A new row, then its nearest point in the smallest flat space through zero that holds the last named rows above it.
(in the rows, 100 means zero)
kis:
100  121  102  115  99  79  125  106  84  89
120  104  91  87  112  99  126  84  52  81
103  124  99  106  103  107  114  104  93  119
107  122  70  97  116  102  137  111  67  104
111  135  93  124  107  99  126  118  116  98
New rows:
103  100  78  113  86  71  125  101  86  91 -> 93  106  89  107  101  77  121  110  83  83
69  94  94  88  117  98  120  82  113  106 -> 91  95  90  96  100  99  99  106  97  106
81  90  111  102  102  102  134  99  123  106 -> 94  105  99  108  98  96  101  109  110  103

tasi, 3 rows:
106  121  85  125  114  77  99  88  87  95
110  125  88  110  121  79  91  94  87  102
98  121  89  124  108  81  105  89  87  101
New rows:
110  121  85  126  80  88  130  124  83  98 -> 89  112  94  124  96  89  113  90  91  102
67  119  69  131  108  106  84  80  88  94 -> 95  116  90  128  102  83  110  88  89  99

befi:
90  113  95  94  96  120  115  133  111  101
106  141  115  95  116  87  102  88  98  115
72  150  108  110  95  96  115  112  128  118
New rows:
80  105  74  116  113  74  101  88  82  103 -> 96  101  104  109  98  87  95  84  103  103
83  126  82  108  100  100  122  126  82  73 -> 93  112  98  95  98  113  111  122  108  102

Buvum (3 x 10):
110  91  115  102  100  140  96  101  107  118
96  149  98  76  78  125  85  111  89  134
128  116  99  80  81  135  92  77  100  111
New rows:
80  108  86  88  111  110  91  118  75  87 -> 88  112  98  98  99  93  98  112  95  106
83  81  98  110  88  88  82  106  96  79 -> 93  91  99  107  107  84  104  104  101  91

rofor:
123  128  100  87  131  76  82  91  115  147
115  112  96  89  117  72  109  112  115  135
New rows:
122  125  102  80  108  112  89  119  123  108 -> 109  110  100  95  111  90  94  98  106  118
98  113  117  99  116  106  73  67  74  93 -> 102  112  106  103  107  117  67  72  93  97
114  76  62  136  114  90  110  117  99  98 -> 98  93  97  99  95  92  117  114  103  100

vef:
103  111  106  94  134  93  105  87  99  107
71  119  86  78  127  117  112  54  96  104
98  114  84  83  105  102  95  76  83  92
122  108  88  84  117  74  93  103  107  100
New rows:
122  137  82  117  98  74  99  100  107  112 -> 118  105  93  90  109  81  93  105  102  99
99  99  71  110  51  99  80  98  109  101 -> 97  91  76  93  56  104  91  109  104  88

roze, 4 rows:
128  79  67  57  89  79  113  128  93  102
133  102  88  91  77  85  116  95  107  117
122  93  80  84  93  68  118  80  87  116
122  112  92  98  81  81  123  92  93  119
New rows:
72  87  94  76  103  94  100  92  73  98 -> 84  90  91  88  119  87  101  99  76  94
102  119  104  115  90  110  131  120  122  101 -> 107  122  109  111  81  112  110  119  107  106
92  112  85  127  69  118  121  109  105  116 -> 107  124  110  113  81  107  113  111  103  110

Nofu (5 x 10):
106  96  91  132  91  113  75  94  67  124
131  138  103  99  99  115  90  85  110  83
75  99  83  107  101  98  99  112  123  96
73  137  130  121  103  87  85  117  109  124
125  70  136  106  107  124  99  128  121  115
New rows:
119  112  107  99  108  136  102  80  98  115 -> 128  108  108  105  98  116  91  93  96  100
88  88  84  78  117  92  110  74  106  70 -> 95  94  78  76  100  89  118  88  104  75
106  120  127  88  93  98  82  95  108  108 -> 109  124  125  100  103  99  96  101  103  104

Zoki:
94  83  120  107  117  99  125  102  94  116
94  114  121  69  76  76  108  105  119  76
81  105  133  84  108  91  130  113  114  105
103  73  131  101  94  86  122  89  103  82
New rows:
146  115  82  111  105  72  108  111  111  98 -> 109  101  90  94  89  89  93  99  90  102
86  85  85  120  124  98  120  77  75  109 -> 105  78  99  120  117  107  109  95  83  119

ran, 4 rows:
92  121  132  113  98  120  80  121  109  104
78  109  101  91  93  102  104  111  99  124
119  79  100  104  112  94  115  88  100  82
109  84  66  96  92  84  126  107  96  94
New rows:
119  68  104  124  112  115  115  93  110  75 -> 126  78  112  114  114  100  116  98  105  73
87  112  89  74  138  118  88  87  115  98 -> 93  104  107  92  106  101  88  79  96  108

folun:
84  111  123  84  106  112  128  79  124  107
87  121  126  90  64  129  125  106  130  123
109  105  102  96  58  126  108  130  125  124
80  126  124  95  84  122  131  81  117  118
New rows:
117  75  126  113  79  106  116  124  95  130 -> 107  101  98  99  77  112  100  119  111  112
99  127  76  112  79  92  105  70  89  87 -> 95  117  91  119  96  102  105  82  77  107

teso (3 x 10):
115  93  85  93  91  103  113  102  88  128
96  68  119  102  93  101  89  122  103  93
113  111  53  93  105  77  139  102  109  121
New rows:
92  100  134  88  79  116  81  107  86  87 -> 95  90  130  103  94  118  76  99  90  93
114  128  87  120  74  107  117  84  136  113 -> 104  120  82  98  105  95  113  88  101  106
121  90  105  111  97  88  146  105  120  73 -> 97  93  87  101  106  80  114  115  118  91

zuk (5 x 10):
102  97  117  118  89  79  99  112  105  102
91  98  116  145  86  71  114  105  72  82
100  84  127  128  104  79  102  105  87  98
105  88  125  136  109  94  112  113  90  93
128  92  132  143  100  91  91  90  107  123
New rows:
90  82  81  80  82  104  62  77  111  107 -> 98  102  89  70  93  92  78  77  105  116
96  77  97  95  117  76  94  78  100  73 -> 88  85  106  91  109  87  95  90  81  97

mupa, 3 rows:
105  114  130  74  97  120  111  101  90  120
94  100  118  80  66  113  103  99  90  114
118  99  111  71  93  103  109  112  91  119
New rows:
108  78  106  130  136  92  98  104  78  115 -> 109  103  93  107  127  94  101  103  105  95
71  99  101  116  119  128  100  125  110  84 -> 88  110  104  117  114  106  98  90  105  91

pazuz, 3 rows:
57  129  80  114  96  103  94  81  75  109
136  91  103  78  93  100  128  98  138  89
106  119  88  62  100  88  100  81  118  75
New rows:
114  99  110  95  105  92  81  93  76  79 -> 101  98  105  89  110  91  77  105  92  90
77  93  103  101  73  131  113  115  103  78 -> 98  101  97  108  95  105  111  98  102  107
91  115  91  78  83  111  84  77  91  73 -> 88  121  87  80  102  91  91  84  99  86

tati, 4 rows:
117  111  77  102  82  123  95  92  77  131
111  118  86  140  92  113  79  108  71  138
135  96  71  61  91  119  104  82  73  129
108  112  72  103  80  89  115  88  65  136
New rows:
89  116  85  80  101  104  117  75  133  69 -> 85  97  102  77  85  107  120  88  124  76
61  93  111  131  93  107  103  89  120  98 -> 73  111  109  126  86  102  103  104  118  86

gikug:
95  109  89  95  92  72  96  117  98  117
78  97  103  82  100  76  74  86  103  61
78  90  111  83  68  100  99  128  106  76
122  71  104  86  149  111  83  130  130  94
104  131  93  121  106  109  92  87  131  94
New rows:
117  88  81  117  103  108  119  86  85  66 -> 102  94  107  104  104  116  105  78  91  90
104  83  91  106  114  116  86  71  109  80 -> 104  95  106  102  121  113  91  75  105  78

duza:
143  109  98  123  116  91  110  95  54  111
133  105  102  124  125  76  111  89  47  100
New rows:
115  99  100  117  106  69  114  100  85  98 -> 110  101  102  110  114  85  105  93  75  96
106  101  81  73  95  120  93  124  135  121 -> 100  103  94  89  78  129  94  112  130  115
92  101  91  95  89  111  103  119  137  101 -> 89  99  97  88  85  118  94  108  128  105

bil (3 x 10):
87  108  115  107  83  92  103  92  96  121
84  103  86  106  123  129  112  88  89  96
66  70  129  114  100  106  87  77  116  127
New rows:
110  62  105  93  110  121  83  97  110  86 -> 102  68  100  97  120  109  84  100  119  87
92  104  121  100  108  99  79  74  123  120 -> 84  84  118  107  96  99  91  90  110  115

zof, 5 rows:
106  94  115  96  104  83  52  75  82  111
118  99  124  89  87  83  49  87  77  103
94  85  92  111  98  64  52  99  91  93
113  83  96  119  115  86  68  97  88  97
125  91  114  93  89  93  85  99  98  95
New rows:
107  93  124  91  115  98  110  114  131  83 -> 115  88  101  95  95  100  116  102  117  94
113  96  116  124  119  112  86  100  93  92 -> 119  95  102  116  117  108  89  101  85  100

Nibe, 3 rows:
81  106  91  118  62  89  88  119  90  79
82  81  109  118  94  52  99  97  108  104
128  97  120  108  135  118  83  99  104  47
New rows:
84  123  65  63  116  113  110  101  82  112 -> 103  113  86  81  94  127  110  100  94  124
110  89  114  101  102  131  72  141  84  87 -> 109  110  99  103  98  123  89  109  93  70

Gug, 2 rows:
114  111  101  81  96  120  96  111  84  110
60  99  98  109  110  112  72  118  111  99
New rows:
67  100  107  115  101  101  91  85  99  77 -> 77  93  99  114  106  93  91  101  113  94
100  75  119  122  96  101  107  80  105  87 -> 98  92  100  112  101  83  109  88  110  93
128  97  116  99  108  76  101  111  92  104 -> 116  100  101  96  96  95  111  93  96  100

rulu:
124  91  83  96  114  133  107  51  117  71
86  133  58  93  82  106  102  110  94  72
New rows:
92  129  84  91  73  78  98  107  121  87 -> 88  121  79  97  87  98  100  114  94  89
103  67  123  115  100  85  94  98  96  115 -> 105  81  128  105  109  92  98  101  101  121

por, 5 rows:
105  79  100  113  53  92  106  138  91  120
94  102  99  123  90  111  82  123  90  82
92  99  89  87  136  111  96  105  77  100
92  72  106  102  106  113  109  68  88  96
107  129  127  61  109  96  85  86  101  116
New rows:
108  105  130  118  134  105  121  107  104  94 -> 98  104  96  101  114  103  99  93  102  92
136  128  126  96  104  111  123  92  84  90 -> 102  112  113  88  102  100  92  89  103  101

Tipiz, 3 rows:
121  115  87  72  115  103  71  120  135  96
106  105  87  83  107  105  82  112  117  116
112  127  71  79  104  105  66  123  130  116
New rows:
109  146  116  85  129  93  84  115  108  102 -> 113  117  91  89  105  99  83  112  120  89
92  82  110  83  110  95  128  105  77  88 -> 98  78  118  101  106  99  114  90  91  93

vud:
100  80  107  125  134  116  131  64  96  75
94  99  89  133  131  110  132  97  105  93
101  70  98  66  132  99  122  70  89  89
101  95  82  88  140  111  132  93  100  97
98  87  101  107  118  108  132  82  85  72
New rows:
72  110  113  108  94  89  119  83  105  110 -> 93  91  102  114  101  91  104  99  100  99
110  79  113  112  134  120  106  86  90  96 -> 104  88  105  109  125  113  112  73  103  92
81  101  118  119  102  110  109  120  111  80 -> 96  105  101  126  96  102  110  105  97  90

duka, 5 rows:
72  118  87  88  93  89  109  94  90  90
80  121  88  95  93  74  110  98  63  145
85  132  85  88  71  69  120  84  70  132
78  85  64  97  93  70  90  69  79  117
114  103  99  95  77  92  108  88  90  127
New rows:
118  93  124  89  115  116  96  68  79  99 -> 110  86  104  96  95  110  98  98  102  108
126  91  94  112  92  126  106  60  82  106 -> 120  82  97  97  81  102  98  83  103  112

buna, 3 rows:
139  94  130  108  103  117  102  105  83  77
93  127  71  97  89  105  61  81  100  97
117  120  97  96  101  59  108  109  68  79
New rows:
104  70  125  110  90  98  109  91  112  114 -> 99  81  116  103  105  112  115  106  110  107
111  85  90  86  92  119  71  90  106  84 -> 107  105  98  103  95  123  78  89  103  95

res:
72  81  83  105  82  122  132  121  71  81
83  94  80  120  116  51  96  109  111  77
124  89  122  83  69  117  86  101  48  101
118  121  90  82  87  117  114  71  116  94
91  96  118  126  116  87  90  111  93  96
New rows:
106  77  112  108  111  98  121  153  99  100 -> 78  81  103  111  107  102  101  127  89  108
106  104  91  114  64  78  96  101  134  133 -> 104  102  89  87  106  88  92  97  121  114
96  62  99  100  103  101  101  82  150  106 -> 94  104  88  95  113  97  102  100  130  114

kape:
118  91  111  79  141  65  89  109  104  122
92  82  95  80  105  74  113  99  120  114
New rows:
139  106  104  110  92  76  62  93  91  80 -> 116  110  110  106  116  104  84  105  86  100
126  95  108  93  130  111  89  95  83  107 -> 118  107  111  101  124  96  83  107  88  104

Kibe (4 x 10):
109  90  98  105  128  120  43  127  103  81
122  76  102  100  132  112  68  137  83  82
109  98  113  108  113  105  85  132  87  92
106  107  121  111  105  107  79  138  91  92
New rows:
109  88  93  129  120  112  80  73  67  100 -> 98  93  84  110  133  101  92  97  93  97
85  83  86  84  109  109  81  102  119  108 -> 101  91  87  93  105  108  79  90  112  94
89  84  92  79  97  112  96  104  69  110 -> 110  86  97  92  104  100  104  103  94  97

dumuf:
119  108  60  124  129  134  85  93  113  89
133  84  128  87  80  107  110  129  139  106
98  121  96  102  75  109  83  101  93  109
103  108  83  128  102  94  119  119  101  102
110  92  81  94  106  111  95  90  79  137
New rows:
63  129  89  78  104  74  111  78  112  113 -> 76  106  104  97  98  84  99  89  80  96
60  128  86  88  89  93  103  88  122  112 -> 84  116  101  103  87  95  92  96  89  95
106  91  130  105  87  113  96  129  104  110 -> 113  98  115  94  80  101  104  117  114  108

Migem:
115  76  128  120  112  84  89  92  106  101
118  82  146  98  108  81  97  100  104  117
120  82  128  122  115  91  92  91  101  112
133  92  149  85  87  88  104  107  118  121
110  82  130  115  123  87  93  92  89  116
New rows:
112  92  106  114  76  122  89  109  116  81 -> 119  97  95  111  81  104  96  99  121  86
120  99  80  82  110  88  123  95  98  74 -> 101  98  90  93  87  98  98  101  93  87
113  89  106  92  111  109  96  115  146  97 -> 103  100  114  105  95  100  102  104  141  99

Vova (5 x 10):
104  95  100  87  80  101  98  112  114  79
63  82  75  116  112  135  101  79  111  66
72  76  80  129  85  126  93  121  107  107
85  81  89  100  82  113  98  109  110  73
84  76  92  98  79  105  95  112  98  74
New rows:
101  106  132  89  122  131  100  96  109  106 -> 103  117  100  98  114  108  94  90  112  103
126  123  90  77  116  97  106  73  99  96 -> 117  123  109  84  120  93  107  76  106  93

tek (4 x 10):
124  104  146  109  83  61  119  100  89  88
98  99  73  108  114  117  80  105  103  111
95  111  63  86  97  82  59  101  110  124
119  106  135  85  93  99  117  98  98  107
New rows:
76  108  91  97  67  99  134  97  130  120 -> 80  101  99  74  89  99  110  91  107  96
78  84  81  79  99  78  131  106  109  102 -> 75  98  93  83  88  92  108  91  105  88
131  97  103  74  120  96  95  111  97  119 -> 123  110  109  89  103  105  90  103  102  125

Diro:
110  106  103  104  83  91  101  117  74  84
112  98  90  74  137  107  107  69  105  81
New rows:
120  85  86  102  87  63  104  135  107  109 -> 99  103  104  110  82  95  98  116  90  101
114  109  148  73  87  92  113  93  98  77 -> 111  103  99  94  101  96  103  101  84  82

kefeg:
109  93  117  72  82  101  146  69  95  66
104  95  125  114  106  109  119  134  93  115
96  104  90  107  102  105  76  118  88  119
New rows:
109  85  94  79  108  67  102  83  123  85 -> 100  100  95  97  103  88  105  73  123  82
94  103  72  112  134  87  100  106  107  116 -> 96  103  93  116  113  94  82  106  116  109

Ret:
87  104  70  113  86  100  73  93  95  118
70  128  94  99  88  85  118  89  100  100
92  91  88  103  91  107  83  96  118  122
83  104  95  66  95  137  79  127  75  95
New rows:
121  100  103  99  97  81  108  85  89  76 -> 115  104  106  111  109  85  112  96  87  85
146  67  117  91  109  117  118  94  109  97 -> 136  70  126  98  119  107  105  108  115  94
59  117  72  92  108  92  95  105  101  113 -> 68  120  82  95  83  101  95  96  98  111

Kisa, 2 rows:
38  124  90  101  79  81  118  112  103  96
77  108  82  111  105  102  119  80  95  102
New rows:
65  97  116  108  99  87  120  113  116  136 -> 72  111  97  99  89  91  107  108  102  98
136  76  103  96  120  117  66  109  93  81 -> 145  83  114  94  109  110  81  102  101  101

Ruveb, 3 rows:
102  147  66  120  112  135  96  87  98  117
83  133  84  103  102  124  88  98  102  103
81  135  79  107  101  126  91  101  104  108
New rows:
97  106  111  105  83  97  89  133  125  101 -> 79  95  100  97  89  98  101  117  109  103
88  65  109  84  92  104  99  120  108  126 -> 86  80  105  98  88  86  109  120  109  104
99  95  103  103  65  106  131  110  104  109 -> 93  88  94  108  92  93  114  116  108  113

pif, 4 rows:
91  105  45  76  104  116  118  121  107  82
94  85  77  101  80  123  90  133  84  102
112  96  81  92  98  122  101  116  86  109
96  88  89  96  84  118  88  128  88  96
New rows:
122  125  110  126  103  102  117  91  87  122 -> 118  103  105  114  109  100  108  81  91  129
100  95  119  90  83  70  95  96  93  73 -> 90  99  124  95  96  88  88  100  109  80

galir:
104  96  90  119  108  141  107  96  115  103
97  85  116  134  91  152  90  109  112  65
New rows:
92  92  95  57  105  68  120  91  96  102 -> 100  108  95  79  102  64  103  97  90  115
108  104  114  78  86  75  103  121  68  72 -> 94  99  119  88  86  67  87  109  85  83

Navat, 5 rows:
94  105  96  113  103  89  40  86  138  102
97  84  122  116  95  105  88  101  94  84
110  110  88  112  84  126  72  103  98  94
80  90  118  92  120  103  64  72  109  91
103  64  103  117  94  96  57  98  120  81
New rows:
104  105  80  89  115  109  86  70  100  98 -> 96  103  84  80  111  113  83  83  104  102
151  84  96  92  106  83  112  83  115  118 -> 108  85  80  91  102  82  110  106  113  106
112  140  123  118  127  86  115  99  111  91 -> 89  130  122  112  103  84  109  101  102  112

dopa, 2 rows:
118  99  88  109  105  94  92  122  107  61
83  90  105  92  106  81  93  123  95  91
New rows:
89  95  114  98  87  126  82  106  115  117 -> 94  100  104  97  98  102  103  93  98  113
112  90  129  71  119  67  84  105  90  113 -> 79  91  109  90  104  85  97  113  93  106

gulaf, 2 rows:
93  84  113  88  92  140  129  96  114  117
136  75  94  78  94  67  103  139  113  108
New rows:
84  52  112  118  115  110  112  109  109  122 -> 102  87  106  90  95  117  117  104  110  111
93  88  130  117  91  122  114  95  113  96 -> 91  96  107  98  97  125  114  92  105  107
92  118  99  113  102  102  76  85  97  78 -> 88  118  97  115  106  96  85  85  88  89

daku:
78  133  106  101  98  69  105  103  101  117
144  102  74  93  106  106  97  86  120  65
111  125  105  79  65  100  71  112  83  54
95  99  133  115  85  102  99  81  148  124
115  95  78  99  96  100  100  94  80  118
New rows:
111  75  72  113  93  103  101  87  135  75 -> 127  88  92  102  109  113  102  86  127  83
110  105  123  91  108  107  114  121  86  116 -> 88  96  104  101  101  101  101  106  90  107

noge (3 x 10):
106  110  72  95  104  113  105  86  116  91
110  118  87  66  115  111  96  106  116  85
136  85  94  121  112  95  136  74  108  88
New rows:
90  75  105  72  107  119  115  99  106  66 -> 113  105  100  84  111  102  104  103  107  91
110  115  85  100  118  71  109  101  133  102 -> 114  103  91  93  109  104  109  94  110  90

Tilef, 2 rows:
138  76  88  100  92  113  94  78  63  93
135  79  93  96  89  111  95  81  64  100
New rows:
77  115  92  114  135  78  80  101  113  76 -> 81  107  89  117  119  98  101  106  127  76
85  106  68  90  128  92  93  92  115  98 -> 90  103  93  111  112  99  100  103  115  85
102  86  80  130  93  110  86  107  79  71 -> 113  88  82  114  110  108  96  88  93  76

gef (4 x 10):
90  80  114  81  88  92  113  113  104  56
100  48  125  82  97  105  116  122  116  91
88  57  131  78  80  96  127  118  120  78
72  80  115  81  76  77  109  130  106  80
New rows:
86  89  86  94  104  97  61  108  104  124 -> 95  95  90  103  109  93  80  122  92  125
122  103  102  97  94  124  125  119  101  104 -> 108  89  107  99  103  109  108  94  107  103
104  92  128  85  105  117  114  99  106  114 -> 106  82  114  98  98  110  114  96  113  111

bugez, 5 rows:
121  112  84  100  80  119  143  125  113  128
106  129  106  86  77  96  119  56  110  77
99  107  121  148  95  111  105  132  77  122
74  94  88  100  84  97  108  99  96  91
65  73  132  88  64  87  105  99  94  89
New rows:
118  112  83  131  112  92  100  87  104  94 -> 110  123  87  118  114  105  96  91  96  97
122  84  78  100  92  77  117  103  100  109 -> 105  97  87  90  98  104  111  108  109  108
92  105  99  87  91  114  63  104  80  105 -> 93  92  103  103  108  96  86  101  94  97
